Below is a small trained network, with its code and all its weights. Each question gives an input and a target symbol and asks what happens when units are switched off, that is, made to give their printed mean instead of their output.

import numpy as np


def w(rows, s, z=0):
    codes = np.array(rows[::2]) - 128.0
    scale = np.full(codes.shape[1], s)
    scale[-1] = z or s
    return codes * scale


def f(y):
    return y / 2 * (1 + np.tanh(0.7978845608 * (y + 0.044715 * y**3)))


def softmax(a):
    e = np.exp(a - a.max(-1, keepdims=True))
    return e / e.sum(-1, keepdims=True)


def log_softmax(a):
    a = a - a.max(-1, keepdims=True)
    return a - np.log(np.exp(a).sum(-1, keepdims=True))


def net(x, mask):
    ids = ['βγδθλξπφ'.index(c) for c in x.split()]
    T = len(ids)
    res = E[ids] + P[:T]
    r = res
    for j in range(3):
        rows = slice(3 * j, 3 * j + 3)
        q, k, v = (r @ M[0][rows].T for M in (Q, K, V))
        z = softmax(np.where(np.tri(T) > 0, q @ k.T / 3**0.5, -1e9)) @ v
        o = O[0][rows]
        res = res + np.where(mask[j], z, o[:, -1]) @ o[:, :-1]
    y = f(res @ A[0][:, :-1].T + A[0][:, -1])
    res = res + np.where(mask[3:19], y, B[0][:, -1]) @ B[0][:, :-1]
    return log_softmax(res[-1] @ U[:, :-1].T + U[:, -1])


Q, K, V, O, A, B = {}, {}, {}, {}, {}, {}
E = w([
[115,172,121,102,163,101,89],'β',
[140,101,157,112,158,113,107],'γ',
[109,158,142,166,151,97,103],'δ',
[135,58,85,121,29,215,47],'θ',
[117,135,166,98,152,72,53],'λ',
[108,43,181,223,139,88,254],'ξ',
[165,119,19,205,178,196,131],'π',
[60,197,151,30,21,193,189],'φ',
],0.016)
P = w([
[160,148,114,122,88,103,148],'0',
[98,136,143,151,170,156,100],'1',
[152,187,198,178,105,193,92],'2',
[165,113,147,65,165,188,122],'3',
[69,106,39,176,93,73,110],'4',
[196,146,109,150,7,95,117],'5',
[28,106,148,94,118,182,128],'6',
[211,85,53,104,184,91,137],'7',
[219,171,149,132,93,164,117],'8',
[42,67,87,165,94,110,110],'9',
[74,129,132,75,206,193,148],'10',
],0.016)
Q[0] = w([
[103,100,56,128,9,46,150],'h1',
[220,79,36,183,172,112,128],'h1',
[3,63,68,174,188,63,184],'h1',
[127,161,115,132,71,245,43],'h2',
[220,177,187,142,152,180,163],'h2',
[102,143,161,164,34,116,168],'h2',
[59,36,11,177,108,85,136],'h3',
[229,158,89,130,152,78,163],'h3',
[87,148,147,82,242,123,137],'h3',
],0.011)
K[0] = w([
[63,132,183,149,119,215,103],'h1',
[64,130,104,209,117,82,91],'h1',
[52,86,117,111,184,147,123],'h1',
[188,158,145,121,133,172,86],'h2',
[195,135,126,142,73,88,154],'h2',
[110,139,191,172,124,146,131],'h2',
[7,111,153,137,195,175,102],'h3',
[103,151,108,169,93,82,109],'h3',
[125,99,61,83,130,70,156],'h3',
],0.016)
V[0] = w([
[108,121,161,101,62,214,20],'h1',
[108,118,64,254,58,186,146],'h1',
[111,38,224,179,91,106,199],'h1',
[80,107,69,113,168,74,94],'h2',
[136,154,15,93,122,137,120],'h2',
[194,93,118,232,89,131,144],'h2',
[50,171,161,160,143,194,225],'h3',
[78,193,116,193,102,57,55],'h3',
[138,12,230,184,132,66,87],'h3',
],0.0077)
O[0] = w([
[126,109,198,204,230,172,117,157],'h1',
[46,100,101,80,171,205,82,211],'h1',
[132,201,80,22,203,84,135,53],'h1',
[151,163,204,157,105,124,72,118],'h2',
[80,149,163,225,110,195,113,120],'h2',
[42,29,77,63,182,100,83,188],'h2',
[169,133,133,13,139,218,139,103],'h3',
[87,144,224,148,72,160,209,254],'h3',
[98,152,125,69,161,2,157,127],'h3',
],0.0073,0.0037)
A[0] = w([
[119,122,118,96,52,184,139,71],'n1',
[124,136,177,161,179,74,216,66],'n2',
[74,144,170,99,133,116,244,2],'n3',
[90,86,158,111,133,169,167,99],'n4',
[191,128,206,207,145,130,129,79],'n5',
[254,162,150,164,162,56,87,170],'n6',
[160,215,196,108,135,47,193,63],'n7',
[39,158,150,122,70,109,130,222],'n8',
[145,77,119,182,83,176,144,138],'n9',
[171,94,48,174,179,171,167,96],'n10',
[190,165,159,146,216,145,69,113],'n11',
[112,133,88,87,206,146,139,132],'n12',
[213,152,108,124,173,63,73,149],'n13',
[142,91,116,150,185,119,187,62],'n14',
[179,129,126,91,27,115,117,215],'n15',
[87,104,190,96,122,80,144,165],'n16',
],0.0097,0.01)
B[0] = w([
[102,72,144,175,212,52,140,142],'n1',
[120,44,84,2,103,140,84,144],'n2',
[145,51,58,251,124,101,77,131],'n3',
[138,162,146,145,130,47,130,155],'n4',
[37,138,113,149,63,81,125,168],'n5',
[209,93,50,139,121,20,147,178],'n6',
[68,5,147,55,113,158,147,156],'n7',
[199,121,186,74,161,187,133,244],'n8',
[137,180,72,81,110,97,68,200],'n9',
[85,180,113,62,130,57,214,161],'n10',
[72,129,31,109,108,122,209,147],'n11',
[104,129,173,205,54,100,103,167],'n12',
[174,156,117,132,161,87,73,154],'n13',
[136,107,122,131,50,109,60,125],'n14',
[60,156,169,186,170,184,96,179],'n15',
[137,179,183,126,125,157,190,188],'n16',
],0.0083,0.011)
U = w([
[223,111,72,159,251,84,123,196],'β',
[85,168,137,59,159,82,82,2],'γ',
[51,86,119,172,227,107,140,77],'δ',
[156,57,88,105,160,190,3,128],'θ',
[143,170,136,194,57,98,87,84],'λ',
[101,47,142,79,92,93,151,45],'ξ',
[128,167,21,85,122,160,189,161],'π',
[148,159,209,90,187,174,188,249],'φ',
],0.0063,0.0049)

Each question gives the input, a string of symbols that net reads in full, and the target symbol t.
The units are the heads (3 rows each of Q, K, V and O) and the neurons (one row each of A and B). Each row of codes is followed by its name. A weight is (code - 128) times the scale printed after its matrix; where a second scale follows, it is the last column's (O, A, B and U).
mask holds one flag per unit, heads first, then neurons. A switched-off unit (its flag False) gives its mean, the last column of its rows in O or B, instead of its output. The means were averaged over made-up inputs and are rounded, as every weight is.
A unit's drop is (log p(t) with every unit on - log p(t) with that unit switched off) / (log p(t) with every unit on - log p(t) with every unit switched off).
The circuit of an input: a set's keep is (log p(t) with only the set's units on - log p(t) with every unit switched off) / (log p(t) with every unit on - log p(t) with every unit switched off). Starting from the 12 units with the biggest drops (on a tie, the unit counted first), units are removed one at a time, each time the one whose removal leaves the highest keep (on an exact tie, the one counted first), for as long as the keep stays at least 0.8.
circuit, biggest first: the units of the circuit, biggest drop first
most important unit: the unit with the biggest drop
k most important neurons: the k neurons with the biggest drops, biggest first
which heads matter: for each layer, one digit per head in row order, 1 if its drop is at least 0.15 and else 0, layers parted by /
input δ γ θ δ β π γ λ, target λ: circuit, biggest first => (h2 h3 n5)
input δ π ξ, target ξ: most important unit => h2
input γ δ φ γ, target β: which heads matter => 101
input ξ γ γ β, target γ: circuit, biggest first => (h1 n12)
input θ δ δ γ ξ β δ, target β: circuit, biggest first => (h3 h1 n6)
input δ δ δ β δ δ β, target λ: circuit, biggest first => (h1 h2 n5)
input β γ λ β φ ξ ξ δ, target π: circuit, biggest first => (h3 n11 n10)
input λ π π δ θ δ δ γ, target δ: which heads matter => 100
input β λ ξ δ β β β λ δ ξ λ, target ξ: circuit, biggest first => (h1 n7 h3 n2)
input π γ λ, target θ: circuit, biggest first => (h3 h1)
input φ δ δ λ δ δ β δ θ γ, target λ: circuit, biggest first => (h2 h1 n5)
input γ φ δ β θ π π λ λ, target θ: circuit, biggest first => (h1 h2)
input δ θ δ γ δ π λ, target β: 2 most important neurons => (n6 n13)
input δ γ δ δ π δ β δ δ δ, target λ: which heads matter => 110
input β γ γ δ, target λ: most important unit => h1
input γ δ δ δ λ, target φ: which heads matter => 001
input γ δ θ λ β φ θ π δ λ, target δ: which heads matter => 100
input β δ γ β δ δ γ δ ξ γ, target β: circuit, biggest first => (h1 h3 h2 n6)
input δ δ δ ξ δ δ δ, target γ: circuit, biggest first => (h3 h1)
input λ λ ξ δ, target ξ: which heads matter => 101
input γ β β, target β: circuit, biggest first => (n6 h3 h1)
input β δ δ β, target λ: which heads matter => 111
input δ θ β δ δ, target δ: circuit, biggest first => (h1)
input β γ δ δ λ δ γ λ, target ξ: which heads matter => 011
input δ β δ θ β π δ, target δ: which heads matter => 101
input δ φ θ γ λ δ π γ, target ξ: 3 most important neurons => (n2 n7 n5)
